In the rows, zero is written as 128.
Two labels a row
[ 72 129 131 124  97 133 135 127 122 137 114 132 116 107 119 125 148 146
 205 139 120 175 137 132 145 125 136 130 125 121 147 132 123 146 128 133
 129 135 133] => N + C
[138 129 130 130 142 151 124 147 113 126 110 122 152 121  95 127 201 139
 134 143 115 224 122 141  96 163 155 130 127 131 142  97 143 168 139 124
 140 148 104] => E + L
[120 119 121 128 112 125 125 135 105 128 115 130 135 132 156 125 153 143
 168  98 128 129 126 137 120 123 155 131 133 135 142 135 109 152 123 124
 129 146 141] => E + C
[ 92 138 118 132 121 101 127 126 125 112 147 128 137 111 156 132 162 140
 190  90 135  95 132 145 155 151 159 116 138 118 146 151 103 159 143 129
 136 157 115] => N + C
[152 136 131 120 122 161 116 127 116 109  99 127 127 124 119 126 161 125
 114 149 111 213 134 128 101 125 148 128 128 133 137 101 112 157 130 133
 133 158 143] => E + L
[105 137 130 141 117 143 119 136 122 132 120 114 119 125 112 136 148 130
 116 163 119 236 123 130 112 122 140 137 129 123 125 110 138 145 135 147
 120 129 137] => E + S
[160 122 128 131 141 167 119 127 127 126 114 131 132 127 102 133 153 134
 116 163 116 188 131 134 129 131 139 137 132 133 120 101 131 149 128 131
 127 127 128] => E + L
[108 126 131 124 119 141 115 136 129 131 129 129 111 140 117 123 139 136
 136 143 128 173 127 122 132  82 125 127 132 134 128 129 139 159 135 132
 149 133 130] => N + S
[105 125 130 129 129 139 115 167 131 130 129 120 127 114 121 132 143 129
 135 160 128 159 127 154 128 107 115 115 125 126 131 139 130 143 137 125
 131 120 127] => N + L
[ 94 128 130 139 108 121 127 116 119 124 109 124 133 119 150 139 124 130
 172 114 125 135 131 184 122 122 155 128 130 119 161 137 142 179 126 117
 139 146 137] => N + C
[ 99 124 125 132 100 137 125 140 128 128 122 123 131 125 113 131 153 143
 162 129 142 206 137 129  99 132 141 125 133 128 119 130 117 122 132 142
 122 118 127] => E + S
[130 115 124 136 156 161 110 121 118 136 126 121 112 128 109 138 144 122
 116 151 121 219 131 126 108 116 133 123 126 135 116 111 140 146 126 132
 125 131 133] => E + S
[ 74 128 132 130 118 133 135 139 117 138 130 110 125 113 111 135 146 129
 131 157 124 229 125 136 117 112 125 142 128 119 152 128 166 152 135 137
 139 133 129] => N + S
[134 136 122 131 100 126 138 114 122 125 130 135 145 125 134 127 178 165
 160  98 126 157 132 143 122 189 178 120 148 130 136 114  80 135 127 137
 137 140 117] => E + C
[ 78 129 126 146 127 161 129 158 141 137 113 115 116 121 116 137 141 140
 149 162 136 195 136 132  97 109 109 118 128 126 125 138 140 165 139 124
 127 126 132] => N + L
[ 83 135 126 125 101 131 142 132 118 125 124 134 125 130 141 126 140 140
 186 116 127 156 135 132 134 121 144 116 120 123 153 150  95 159 138  98
 140 136 135] => N + C
[123 129 134 124 130 143 124 136 123 119 117 132 126 123 111 130 144 133
 133 149 119 186 129  94 130 125 133 111 130 117 125 116 149 153 113 137
 137 133 130] => N + L
[128 125 109 134  91 142 129 103 125 122 100 112 137 128 129 134 171 159
 176 130 110 193 119 132 148 138 142 132 121 134 154  96 112 155 128 138
 130 123 137] => E + C
[138 137 124 125 106 131 144 111 129 131 125 127 133 129 125 127 166 159
 164 129 115 158 129 139 145 152 149 124 132 130 143  90 114 151 139 146
 130 140 125] => E + C
[ 89 135 110 141 103 124 141 136 136 140 129 136 128 126 127 113 132 134
 183 102 128 128 128 130 129 129 135 127 122 128 150 162 132 128 140 130
 128 118 108] => N + C
[107 126 152 140 120 134 121 137 126 126 120 124 125 120 121 135 150 112
 127 119 128 179 124 121 117 125 134 129 129 125 135 130 142 121 136 138
 127 131 131] => E + S
[ 77 128 127 124 114 140 136 153 127 123  16 121 127 124 108 128 137 141
 136 155 115 195 127 133 133 115 117 131 122 129 126 123 154 166 144 129
 132 134 125] => N + S
[ 55 117 123 116 126 140 130 138 130 127 126 130 118 132 146 112 135 163
 205 124 135 153 137 129 158 117 123 123 124 128 132 153 123 147 133 137
 159 106 123] => N + C
[ 73 136 130 123  96 126 127 141 119 125 112 132 139 118 128 135 148 154
 229 111 124 137 132 131 150 131 145 130 130 135 151 151 107 153 124 118
 143 129 134] => N + C
[ 75 132 132 133  96 114 136 135 129 112 121 124 125 127 127 125 134 157
 188 104 123 141 129 119 156 123 142 136 129 127 143 146 138 159 132 130
 123 112 130] => N + C
[121 138 118 130 107 129 144 113 124 115 130 114 135 120 116 124 148 144
 154 154 125 148 136 131 142 136 148 127 134 126 149  90 123 163 127 132
 127 139 116] => E + C
[145 120 130 127 130 166 131 135 106 126 110 126 138 131 110 124 162 141
 128 127 123 226 124 141 118 127 139 130 122 132 116  97 126 146 127 139
 129 137 129] => E + S
[125 132 128 143 108 134 141 110  76 120 102 129 125 123 111 135 174 159
 229 125 126 189 131 144 125 146 167 131 106 136 144 120 107 142 140 128
 125 135 132] => E + C
[131 133 119 125 149 150 124 131 141 126 135 133 130 126 112 137 143 133
  84 152 109 173 135 135 124 137 126 131 127 121 102  95 169 145 132 140
 129 148 126] => E + S
[ 77 121 116 154 103 121 134 156 127 127 156 129 122 133 128 132 131 133
 182 158 134 176 114 166 149 111 108 138 126 123 126 142 125 125 123 128
 140 120 132] => N + R
[158 129 125 125 105 126 131 130 130 132 119 140 132 127 115 126 142 158
 205 107 128 117 142 125 114 153 154 121 138 125 135 125  86 143 129 128
 133 107 111] => E + C
[ 95 145 128 132 128 130 130 152 140 117 123 125 123 125 105 140 142 139
 146 152 129 201 135 144 118 101 125 130  99 127 134 133 139 156 125 132
 112 133 121] => N + S
[ 81 121 143 129 124 135 127 146 135 121 126 131 117 113 107 138 147 135
 160 134 134 192 118 131 119 126 100 131 123 122 123 142 160 148 137 119
 128 126 119] => N + S
[ 93 135 122 132  97 137 134 109 122 128 101 104 127 124 129 115 168 157
 202 123 120 193 127  89 141 141 152 124 121 126 153 106 119 157 133 132
 147 135 142] => E + C
[117 132 118 115 110 131 130 132 118 139 132 124 125 128 124 123 168 139
 164 140 121 200 118 141 132 135 140 133 127 126 125 119 117 144 125 128
  95 141 116] => E + R
[ 83 128 130 140 133 126 119 165 145 125 144 125 123 128 140 130 126 135
 156 141 124 158 136 124 130 110 115 128 133 122 118 150 131 124 126 130
 130 111 113] => N + S
[113 116 148 157 107 148 132 145 131 131 118 121 123 141 101 128 155 137
 122 162 121 238 123 131 117 128 120 122 128 130 116  88 123 142 124 134
 129 126 132] => E + S
[ 63 127 132 130 119 143 126 151 135 128 125 130 130 122 127 149 140 121
 150 141 148 209 122 136 118  85 141 126 121 125 137 147 157 161 132 137
 128 135 128] => N + S
[ 93 133 113 125 101 128 133 143 132 125 118 123 128 122 111 145 142 153
 221 108 120 150 128 130 142 120 150 126 132 130 135 168  94 148 132 137
 141 118 127] => N + C
[143 114 127 133 125 154 129 126 127 131 102 132 122 137  84 131 153 147
 107 160 121 233 130 107 129 127 114 127 124 130 127  80 147 145 116 138
 112 136 136] => E + S
[ 95 148 127 132 129 157 128 140 137 131 118  92 128 120  89 133 167 130
 125 167 106 250 127 134 112 136 141 128 120 132 135 116 156 153 135 132
 125 140  99] => E + S
[105 142 125 127 102 129 137  96 125 124 108 125 129 124 134 123 159 154
 180 112 123 178 130 113 144 154 142 135 126 130 139 122 131 159 119 127
 128 136 130] => E + C
[123 123 126 132 118 143 122 128 126 108 135 125 138 128 105 127 173 135
 127 164 123 252 125 153 116 137 141 130 126 132 122  89 126 168 134 140
 129 143 125] => E + S
[123 125 132 129 142 143 117 136 128 122 105 126 133 140 108 127 144 103
 119 151 134 180 130 133 130 124 122 135 126 129 125 117 154 156 138 125
 137 143 131] => N + S
[ 69 135 127 133  87 123 129 142 129 123 114 120 133 122 136 137 173 148
 212 128 128 209 127 136 131 145 145 119 129 136 135 132  91 150 133 134
 131 135 128] => E + C
[132 126 134 130 125 132 129 130 125 121 103 138 132 125 115 135 158 121
 104 147 123 199 132 139 107 154 142 136 129 129 127 109 145 145 133 131
 125 145 128] => E + L
[ 88 130 121 129 116 119 129 132 131 135 123 124 124 127 132 118 130 148
 197 100 133 111 131 116 144 124 148 130 129 122 151 171 118 152 134 125
 132 125 123] => N + C

Both labels of each row
[125 107 138 104 119 141 134 139 100 129 128 160 123 125 117 129 119 139
 125 132  81 119 134  50 138 122 119 105 167 132 123 161 138 134 103 125
 140 100 138] => G + Nik
[137 105 150  97 120 130 126 138 133 117 109 167 142 133 102 127 145 136
 121 113  95 123 127 135 127 125 126  94 194 133 135 146 133 135 107 138
 116 131 128] => X + Nik
[125 123 152  89 136 130 143 135 132 123 107 137 112 151 105 128 121 135
 124 102  93 102 134 136 128 127 121 117 157 128 136 144 127 111 125 160
 111 133 131] => U + Nik
[108 138 160 118 145 127 140 136 129 117 119 150 121 147 109 124 135 126
 130 136 105 105 122 133 134 126 118 114 169 129 126 141 152 122 140 154
 119 126 126] => U + Nik
[119 140 151 103 153 127 155 132 116 118 127 165 130 162 113 110 132 146
 120 115  90 113 115 132 129 127 122 105 165 123 113 130 125 119 117 136
 122 108 134] => U + Nik
[129 112 130 116 117 149 126 123 115 124 122 162 113 121 125 122 122 127
 130 122  60 130 131 129 123 127 122 109 153 128 118 137 119 133 106 109
 130  96 147] => G + Sif
[111 121 166  97 135 129 104 135 127 127 115 151 127 145 117 121 139 133
 126 122  90 111 125 134 118 124 130 108 164 126 132 140 138 121 127 124
 125 116 136] => U + Nik
[118 139 159 121 139 133 151 136 130 125 130 147 123 157 116 120 129 132
 122 115 103 122 120 122 117 118 118 113 164 122 137 144 133 123 132 137
 119 137 132] => U + Nik
[134 117 134 117 121 133 121 132 124 123 120 135 122 133 116 129 123 138
 128 122 107 124 133 124 129 126 121 106 157 119 139 132 131 124 119 117
 122 119 138] => X + Nik
[126 129 155 103 136 135 147 128 129 132 141 150 117 165 104 135 138 133
 120 105  89 125 128 138 136 121 117 103 156 127 131 139 144 121 112 150
 121 127 131] => U + Nik
[110 140 162 106 140 121 149 132 125 110 126 148 121 156 117 121 127 145
 121 119  82 127 138 151 129 133 118 107 166 132 129 149 133 112 120 162
 129 114 139] => U + Sif
[122 113 129 111 125 129 121 136 119 121 118 156 120 130 122 127 133 143
 120 123  82 133 132 129 133 133 105  94 141 118 103 161 130 129 100 127
 122 107 129] => X + Sif
[120 134 171  98 140 131 133 128 149 105 121 141  88 147  98 118 130 130
 136 117  87 108 128 130 126 119 105 109 165 123 126 130 151 118 116 129
 122 124 134] => U + Nik
[134 120 155 115 118 131  99 129 138 139 116 164 116 114 100 118 133 145
 110 114  88  97 137 121 126 134 113  97 145 125 130 134 135 136 105 126
 114 114 136] => X + Nik
[121 131 155 115 137 138 139 130 121 127 123 134 126 145 102 124 132 137
 121 122  90 123 132 121 140 122 122 107 154 126 139 142 134 121 111 133
 124 116 136] => U + Nik
[ 99 116 135  98 118 122 121 131 115 133 113 156 120 115 109 114 138 143
 108 114  73 135 134 126 138 130 134 105 146 125 124 135 130 123 108 133
 112 124 127] => X + Nik
[122 131 133 117 130 127 119 139 125 124 119 153 126 150 112 115 131 133
 118 124  99 139 134 108 139 125 121  78 136 106 120 149 115 132 103 126
 104 123 135] => X + Nik
[102 148 168 113 137 125 148 133 127 134 119 145 118 157 116 118 134 135
 124 115  97 112 125 113 135 125 129 104 163 117 109 133 134 127 122 123
 114 139 153] => U + Sif

Both labels of each row
[161 132 138 131 147 127 131 158 136 139 139 137 133 105 135 109 133 138
 129 114 130 130 142 130 145 123 164 112 136 107 126 132 136 125 106 127
 107 144 131] => K + vemu
[150 121 128 128 132 127 132 145 125 135 136 125 133 110 130 127 131 138
 128  95 126 126 135 124 140 134 157 109 131 112 127 122 132 126 113 127
 120 141 130] => P + kebe
[158 125 131 134 150 131 137 143 123 146 126 128 134 115 128 120 128 142
 125 115 131 131 125 124 139 120 169 105 133 106 125 120 138 130 119 111
 119 141 131] => P + vemu
[146 126 135 134 137 122 127 142 129 133 130 119 133 118 134 150 135 146
 139 119 135 142 116 127 137 124 145 109 126 125 129 137 131 124 112 125
 126 136 142] => K + vemu
[161 134 119 136 140 131 138 137 127 127 131 117 142 100 125 156 125 150
 126 114 125 130 126 122 113 122 161 101 140 109 126 100 129 125 125 145
 130 143 137] => P + kebe
[146 147 139 130 149 127 131 143 125 140 122 133 127 122 144 120 125 141
 144 116 140 130 120 126 153 123 159 118 133 111 136 149 129 130 124  95
 116 133 140] => K + vemu
[174 147 122 118 130 126 149 148 118 111 129 110 146 100 128 187 136 148
 128 112 121 128 142 126 118 124 159 102 144 120 121 112 130 119 113 185
 135 155 138] => P + kebe
[145 139 126 137 151 122 126 147 132 139 129 111 131 111 128 139 132 131
 126 116 118 143 132 127 114 124 145 110 123 118 131 123 133 129 118 135
 116 136 128] => P + vemu
[125 120 109 131 131 125 130 137 121 136 129 129 134 115 129 159 135 145
 138 130 137 151 107 125 128 125 148  99 116 112 130 127 132 129 126 106
 127 123 140] => P + risat
[153 136 123 130 135 128 129 148 127 138 123 123 135 106 130 133 127 135
 122 119 128 127 144 125 133 122 153 113 134 110 131 120 132 128 128 130
 117 137 128] => P + kebe
[163 168 139 126 134 130 138 160 125 132 122 121 141 109 136 149 121 130
 134 105 138 127 147 122 132 122 158 119 150 114 132 145 132 123 133 150
 115 144 141] => K + kebe
[153 120 138 138 150 134 133 136 122 139 127 131 129 121 135 115 116 144
 132 113 136 128 111 128 136 119 167 114 128 109 122 122 131 131 129  91
 124 129 137] => K + kebe
[144 140 125 126 135 130 138 125 123 124 169 119 127 121 134 153 117 142
 126 116 130 129 125 121 112 130 140 116 133 129 128 127 127 124 136 135
 132 134 139] => K + vemu
[155 138 139 128 143 127 130 148 134 139 131 127 132 115 133 121 124 135
 130 116 126 133 137 128 131 121 153 116 133 111 131 130 138 122 117 131
 131 135 135] => K + vemu
[155 129 138 133 151 133 130 145 133 147 126 127 133 117 135 112 123 136
 128 113 130 137 126 126 129 120 166 113 132 108 131 120 131 127 125 111
 118 136 130] => K + vemu
[140 155 138 134 145 131 136 157 129 153 116 130 140 120 113 119 126 131
 125 110 135 123 139 125 130 120 162 121 135 106 134 134 130 129 132 113
 108 134 132] => K + kebe
[150 132 133 129 135 128 137 137 126 130 124 126 132 120 135 130 123 134
 131 113 137 123 128 129 131 125 154 119 133 117 132 132 129 131 129 125
 126 133 137] => K + vemu
[166 134 134 126 148 127 136 141 126 128 126 126 135 116 149 128 118 146
 137 114 135 121 123 124 138 126 171 106 141 109 129 124 130 128 126 105
 123 137 142] => K + kebe
[149 131 128 130 139 127 131 132 126 134 124 131 129 124 138 122 123 145
 136 121 142 115 115 111 146 120 164 112 134 107 130 135 127 128 131  90
 124 121 138] => K + vemu
[147 139 148 137 158 142 128 134 130 153 124 136 122 138 145  94 114 134
 133 113 144 130 115 125 139 122 165 127 130 107 135 141 130 133 142  62
 112 119 137] => K + kebe
[151 140 133 130 144 129 133 151 126 138 128 129 130 118 131 119 127 134
 133 118 132 123 135 129 140 121 154 114 132 109 130 131 129 128 123 119
 118 134 130] => P + kebe

Both labels of each row
[128 138 121 128 127 118 136 125 111 122 135 129 124 132 134 132 128 130
 136 148 118 145 109 127 139 128 145 139 129 115 144 119 120 127 142 132
 131 134 133] => Y + zuno
[124 151 116 131 108 124 131  96 147 122 131 136 118 137 122 122 132 116
 148 150 122 142 116 143 135 130 134 161 124 145 134 120 119 132 144 132
 125 144 128] => F + zuno
[131 128 118 114 122 125 140 115 163 133 136 138 131 111 123 130 130 126
 127 122 126 135 124 141 128 126 134 150 130 129 137 132 116 131 145 126
 117 138 123] => F + zuno
[125 127 122 115 138 136 131 153 132 131 129 126 142 125 130 121 128 124
 129 105 127 114 133 133 110 113 106 132 143 137 135 131 130 118 125 125
 128 140 115] => Y + vide
[127 111 131 125 131 138 146 118 158 118 125 133 116 113 127 135 119 119
 121 113 118 113 153 133 110 125 118 125 126 123 135 112 117 132 124 126
 122 132 121] => Y + lag
[137 133 121 130 120 125 139 128 139 127 133 135 122 117 123 134 130 122
 135 149 144 138 133 130 144 132 144 144 117 121 129 127 115 151 139 128
 117 137 126] => F + zuno
[132 126 127 120 127 132 139 106 103 125 138 129 131 123 129 142 126 118
 113 144 119 134 131 132 152 135 130 143 120 113 146 129 116 138 135 123
 129 123 131] => Y + zuno
[139 134 124 121 130 131 120 159 154 121 111 131 135 116 121 127 132 136
 135 114 131 117 140 135 116 122 120 158 130 160 118 136 132 115 144 135
 109 159 122] => F + vide
[137 116 136 140 123 149 121 169 165 132 109 123 109 101 130 143 124 138
 115 110 123 120 154 134 129 133 136 129 130 122 117 133 137 124 137 129
 108 121 130] => F + vide
[133 127 131 117 114 134 126 117 182 134 117 132 120 116 126 138 131 135
 112 102 129 124 137 130 109 124 125 145 135 150 113 132 129 121 127 125
 117 147 115] => F + vide
[125 147 125 116 118 113 129 125  98 105 143 121 125 132 134 122 123 132
 133 148 112 136 106 129 146 127 144 141 130 126 151 132 127 123 141 151
 145 148 117] => Y + zuno
[131 127 115 102 125 125 136 109 172 124 133 134 133 122 127 123 128 120
 125 106 122 118 133 136 114 120 106 141 134 132 132 119 108 124 134 131
 127 150 116] => Y + lag
[125 140 104 122 128 138 141 143 116 129 138 133 137 131 126 122 128 128
 140 137 124 132 110 137 127 129 120 135 136 123 138 129 112 126 131 128
 132 125 132] => Y + Bili
[133 129 122 117 139 124 136 120 100 141 131 138 146 143 128 128 135 116
 124 120 140 137 133 121 140 130 128 149 118 137 134 140 114 136 135 125
 119 120 132] => F + Bili
[125 128 120 117 127 105 148  70 122 122 139 137 123 143 115 127 128 110
 130 137 120 137 122 137 136 130 126 156 129 137 145 117 112 134 139 121
 129 133 119] => Y + zuno
[130 121 142 131 132 138 126 151 101 122 120 120 120 114 136 129 122 135
 105 114 120 125 136 134 127 128 130 141 131 109 136 137 141 118 140 131
 121 131 121] => Y + vide
[115 122 121 124 119 139 141 108 191 127 111 139 111 127 118 124 131 127
 146 109 123 116 135 128 101 119 119 134 133 141 122 109 124 132 134 135
 115 148 124] => F + vav
[132 136 122 111 127 113 137 111 134 127 143 133 133 128 122 124 122 120
 131 137 126 132 122 139 137 128 133 162 123 140 136 126 110 131 136 128
 130 142 124] => F + Bili
[116 145 111 116 119 122 136 106 172 124 129 130 129 127 121 133 139 114
 138 145 126 138 122 156 144 129 123 179 125 163 122 124 111 129 139 133
 125 152 121] => F + zuno
[120 128 113 118 111 120 146  94 191 119 121 154 107 107 127 122 140 120
 150 129 124 135 132 131  98 115 142 180 118 148 116 107 111 129 156 136
 101 172 120] => F + Bili
[130 124 124 112 122 133 145 126 170 148 131 139 134 115 123 124 130 127
 120 101 123 132 121 136 122 127 122 147 136 139 132 133 119 131 139 131
 119 142 125] => F + vav
[134 105 123 138 137 147 140 187 160 124  96 136 110 105 128 130 128 134
 147 106 125 118 150 147 106 115 121 157 127 132 129 125 133 127 157 131
  87 143 115] => F + vide
[140 114 128 135 134 132 119 171 142 135 102 130 127 130 126 127 134 137
 136 112 138 131 135 137 116 128 126 152 119 153 120 140 142 118 141 133
 111 135 127] => F + vide
[135 128 122 108 141 118 139 119  91 126 148 131 155 134 131 125 126 113
 130 130 126 124 116 116 146 127 126 142 121 116 147 134 106 138 130 126
 133 129 128] => Y + Bili
[131 122 127 105 142 114 136 133  98 116 144 128 154 133 124 122 128 110
 138 136 134 119 130 115 136 113 122 140 118 129 133 129 108 133 129 126
 136 142 121] => Y + Bili
[137 108 133 114 119 132 138  65 141 130 135 138 111 111 127 144 119 115
  91 116 118 154 138 133 133 131 133 163 120 115 135 127 112 134 145 126
 113 125 117] => F + zuno

Both labels of each row
[121 120 128  56 120 130 109 134 124 129 136 116 128 123 121 139 125 142
 104 125 129 135 144 124  92 102 129 132 125 120 123 136 143 116 121 117
 103 126 130] => Dafa + W
[122 118 128  97 128 134 122 139 117 121 119 137 122 132 133 129 129 135
 146 125 119 124 136 119 127 135 128 127 132 149 132 130 128 121 135 136
 133 145 118] => Dafa + A
[129 110 114  94 146 143 118 131 121 123 126 127 125 132 128 139 131 136
 145 115 110 126 131 111 155 132 122 121 141 158 147 120 126 139 132 122
 144 131 128] => Dafa + A
[119  69 126  60 127 137  95 135 125 147 108 130 130 135 127 125 121 136
 111 132 120 138 146 112 158 133 103 139 137 143 132 129 176 114 115 140
 121 117 124] => Dafa + W
[116 129 122 127 113 159 132 133 112 116 138 119 135 141 136 123 132 139
 133 116 125 122 130 127  69 127 157 128 125 155 128 136 124 128 147 123
  99 115 130] => tuzu + Z
[116  48 123  42 149 179  85 158 140 131 124 111 118 128 122 128 129 152
 123 113 118 152 157 116 192 120 112 128 139 175 141 130 183 106 124 150
 112 114 133] => Dafa + B
[111 109 131 169 129 137 133 134 123 115 135 133 142 134 125 127 126 131
 141 112 120 131 140 121 114 122 125 128 127 142 132 136 129 129 145 131
 105 130 129] => tuzu + Z
[112 126 124 140 121 134 141 125 113 125 126 129 122 136 137 131 129 130
 149 118 122 116 121 139 113 133 130 126 131 143 125 134 131 132 134 123
 125 137 130] => tuzu + Z
